Below are the code and all the weights of a small trained network. Each question names an input and a class and asks about switching units off, where a switched-off unit gives its printed mean instead of its output.

import numpy as np


def w(rows, s, z=0):
    codes = np.array(rows[::2]) - 128.0
    scale = np.full(codes.shape[1], s)
    scale[-1] = z or s
    return codes * scale


def f(y):
    return np.maximum(y, 0)


def log_softmax(a):
    a = a - a.max(-1, keepdims=True)
    return a - np.log(np.exp(a).sum(-1, keepdims=True))


def net(x, mask):
    res = np.array(x, float).reshape(1, 5) / 4 @ E
    y = f(res @ A[0][:, :-1].T + A[0][:, -1])
    res = res + np.where(mask, y, B[0][:, -1]) @ B[0][:, :-1]
    return log_softmax(res[-1] @ U[:, :-1].T + U[:, -1])


A, B = {}, {}
E = w([
[80,19,199,104],'x0',
[128,129,127,127],'x1',
[86,204,203,164],'x2',
[20,76,8,214],'x3',
[130,121,140,137],'x4',
],0.011)
A[0] = w([
[16,134,129,234,140],'N1',
[25,134,160,123,92],'N2',
[225,202,178,74,181],'N3',
[225,138,61,174,168],'N4',
[168,63,138,37,50],'N5',
[59,87,221,60,240],'N6',
[99,47,99,214,91],'N7',
[57,158,45,158,121],'N8',
[110,93,115,26,102],'N9',
[147,244,143,93,170],'N10',
[59,193,58,234,130],'N11',
[255,123,17,124,136],'N12',
[98,93,188,165,139],'N13',
[153,128,54,39,117],'N14',
[220,148,202,26,255],'N15',
[78,14,62,155,201],'N16',
[227,60,171,83,232],'N17',
],0.0088,0.0064)
B[0] = w([
[80,159,114,205,209],'N1',
[125,116,100,166,156],'N2',
[185,154,196,85,224],'N3',
[200,122,115,228,173],'N4',
[106,76,93,65,166],'N5',
[212,83,98,152,209],'N6',
[45,111,89,103,188],'N7',
[45,139,150,190,195],'N8',
[130,53,124,101,155],'N9',
[163,193,204,145,194],'N10',
[82,168,140,204,214],'N11',
[155,68,97,185,181],'N12',
[181,86,55,155,160],'N13',
[178,80,125,159,156],'N14',
[212,107,171,98,252],'N15',
[1,135,18,74,229],'N16',
[214,61,154,112,214],'N17',
],0.0099,0.016)
U = w([
[200,69,156,174,244],'0',
[59,102,32,202,242],'1',
[161,33,126,32,6],'2',
[2,107,16,47,21],'3',
[158,240,174,84,137],'4',
[45,181,101,217,3],'5',
],0.0083,0.0066)

Each question gives the input, the list of numbers given to net, and the class t.
The units are the neurons (one row each of A and B). Each row of codes is followed by its name. A weight is (code - 128) times the scale printed after its matrix; where a second scale follows, it is the last column's (A, B and U).
mask holds one flag per neuron, in row order. A switched-off neuron (its flag False) gives its mean, the last column of its row in B, instead of its output. The means were averaged over made-up inputs and are rounded, as every weight is.
A unit's drop is (log p(t) with every unit on - log p(t) with that unit switched off) / (log p(t) with every unit on - log p(t) with every unit switched off).
The circuit of an input: a set's keep is (log p(t) with only the set's units on - log p(t) with every unit switched off) / (log p(t) with every unit on - log p(t) with every unit switched off). Starting from the 12 units with the biggest drops (on a tie, the unit counted first), units are removed one at a time, each time the one whose removal leaves the highest keep (on an exact tie, the one counted first), for as long as the keep stays at least 0.8.
circuit, biggest first: the units of the circuit, biggest drop first
top k neurons: the k neurons with the biggest drops, biggest first
drop of u: that unit's drop, to one decimal
input [-2,1,7,7,-6], class 5: circuit, biggest first	[N11, N1]
input [8,-5,1,1,-2], class 1: circuit, biggest first	[N15]
input [-1,-7,8,-5,7], class 4: top 2 neurons	[N10, N3]
input [-3,2,2,-4,-6], class 4: circuit, biggest first	[N10, N3]
input [1,-7,-5,-7,3], class 2: top 2 neurons	[N5, N11]
input [2,-3,-2,5,0], class 3: circuit, biggest first	[N16, N7]
input [1,-6,-1,-8,-5], class 2: circuit, biggest first	[N5, N11]
input [7,2,-4,1,-8], class 3: top 3 neurons	[N16, N15, N3]
input [-3,-8,1,-5,6], class 4: circuit, biggest first	[N3, N10]
input [2,-5,-3,6,5], class 3: top 2 neurons	[N16, N7]
input [-1,4,3,-2,-2], class 4: drop of N4	0.1
input [4,-2,-8,1,0], class 3: top 2 neurons	[N16, N15]
input [5,2,-5,7,7], class 3: drop of N16	0.4
input [7,-5,-2,6,-2], class 3: circuit, biggest first	[N16]
input [-3,6,2,-4,4], class 4: drop of N10	0.2
